Below are the code and all the weights of a small trained network. Each question names an input and a class and asks about switching units off, where a switched-off unit gives its printed mean instead of its output.

import numpy as np


def w(rows, s, z=0):
    codes = np.array(rows[::2]) - 128.0
    scale = np.full(codes.shape[1], s)
    scale[-1] = z or s
    return codes * scale


def f(y):
    return y / 2 * (1 + np.tanh(0.7978845608 * (y + 0.044715 * y**3)))


def log_softmax(a):
    a = a - a.max(-1, keepdims=True)
    return a - np.log(np.exp(a).sum(-1, keepdims=True))


def net(x, mask):
    res = np.array(x, float).reshape(1, 2) / 4 @ E
    y = f(res @ A[0][:, :-1].T + A[0][:, -1])
    res = res + np.where(mask, y, B[0][:, -1]) @ B[0][:, :-1]
    return log_softmax(res[-1] @ U[:, :-1].T + U[:, -1])


A, B = {}, {}
E = w([
[188,78,174,176,95,80,137,2],'x0',
[95,179,124,77,89,15,209,110],'x1',
],0.011)
A[0] = w([
[164,70,164,146,194,156,129,154,249],'N0',
[179,20,187,169,117,81,143,2,130],'N1',
[57,180,117,91,97,27,181,105,130],'N2',
[65,185,30,67,165,172,107,219,88],'N3',
[162,69,160,171,133,191,57,156,83],'N4',
[170,104,202,178,94,67,78,79,87],'N5',
[141,171,153,107,103,34,219,152,75],'N6',
],0.0082,0.014)
B[0] = w([
[132,100,170,57,106,142,145,153,249],'N0',
[115,134,116,109,156,89,196,175,241],'N1',
[172,79,145,108,140,182,98,125,220],'N2',
[96,172,95,183,193,92,169,174,208],'N3',
[176,81,126,246,197,156,46,51,172],'N4',
[88,178,73,249,211,81,111,120,172],'N5',
[148,84,155,199,180,194,92,94,179],'N6',
],0.018,0.013)
U = w([
[99,154,106,150,159,83,164,163,137],'0',
[178,77,155,147,145,197,93,97,111],'1',
[141,114,170,1,80,128,158,158,254],'2',
[123,143,104,141,92,120,126,114,94],'3',
[130,148,123,121,113,119,111,108,95],'4',
[127,156,145,146,107,103,106,114,97],'5',
[121,134,132,135,113,114,107,117,89],'6',
[126,148,92,131,107,116,114,100,96],'7',
],0.021,0.0099)

Each question gives the input, the list of numbers given to net, and the class t.
The units are the neurons (one row each of A and B). Each row of codes is followed by its name. A weight is (code - 128) times the scale printed after its matrix; where a second scale follows, it is the last column's (A, B and U).
mask holds one flag per neuron, in row order. A switched-off neuron (its flag False) gives its mean, the last column of its row in B, instead of its output. The means were averaged over made-up inputs and are rounded, as every weight is.
A unit's drop is (log p(t) with every unit on - log p(t) with that unit switched off) / (log p(t) with every unit on - log p(t) with every unit switched off).
The circuit of an input: a set's keep is (log p(t) with only the set's units on - log p(t) with every unit switched off) / (log p(t) with every unit on - log p(t) with every unit switched off). Starting from all 7 units, units are removed one at a time, each time the one whose removal leaves the highest keep (on an exact tie, the one counted first), for as long as the keep stays at least 0.8.
units of the circuit, in order: the units of the circuit, biggest drop first
unit that matters most: the unit with the biggest drop
k most important neurons: the k neurons with the biggest drops, biggest first
drop of u: that unit's drop, to one decimal
input [7,-7], class 0: most important neuron => [N1]
input [3,2], class 2: units of the circuit, in order => [N3, N4]
input [-1,-3], class 2: 4 most important neurons => [N6, N5, N0, N2]
input [7,-6], class 0: 2 most important neurons => [N1, N5]
input [-3,-3], class 2: units of the circuit, in order => [N5, N6]
input [6,8], class 1: 2 most important neurons => [N2, N6]
input [-3,1], class 2: 2 most important neurons => [N5, N4]
input [-7,-7], class 0: 2 most important neurons => [N3, N2]
input [-1,4], class 1: 2 most important neurons => [N1, N0]
input [-2,4], class 1: 2 most important neurons => [N1, N0]
input [3,4], class 1: 2 most important neurons => [N3, N2]
input [-3,0], class 2: 2 most important neurons => [N5, N4]
input [6,7], class 1: 3 most important neurons => [N2, N6, N3]
input [3,0], class 2: unit that matters most => N3
input [1,3], class 2: 2 most important neurons => [N4, N5]
input [2,2], class 2: drop of N3 => 0.1
input [-7,-5], class 0: drop of N3 => 6.7
input [4,8], class 1: drop of N2 => 0.1
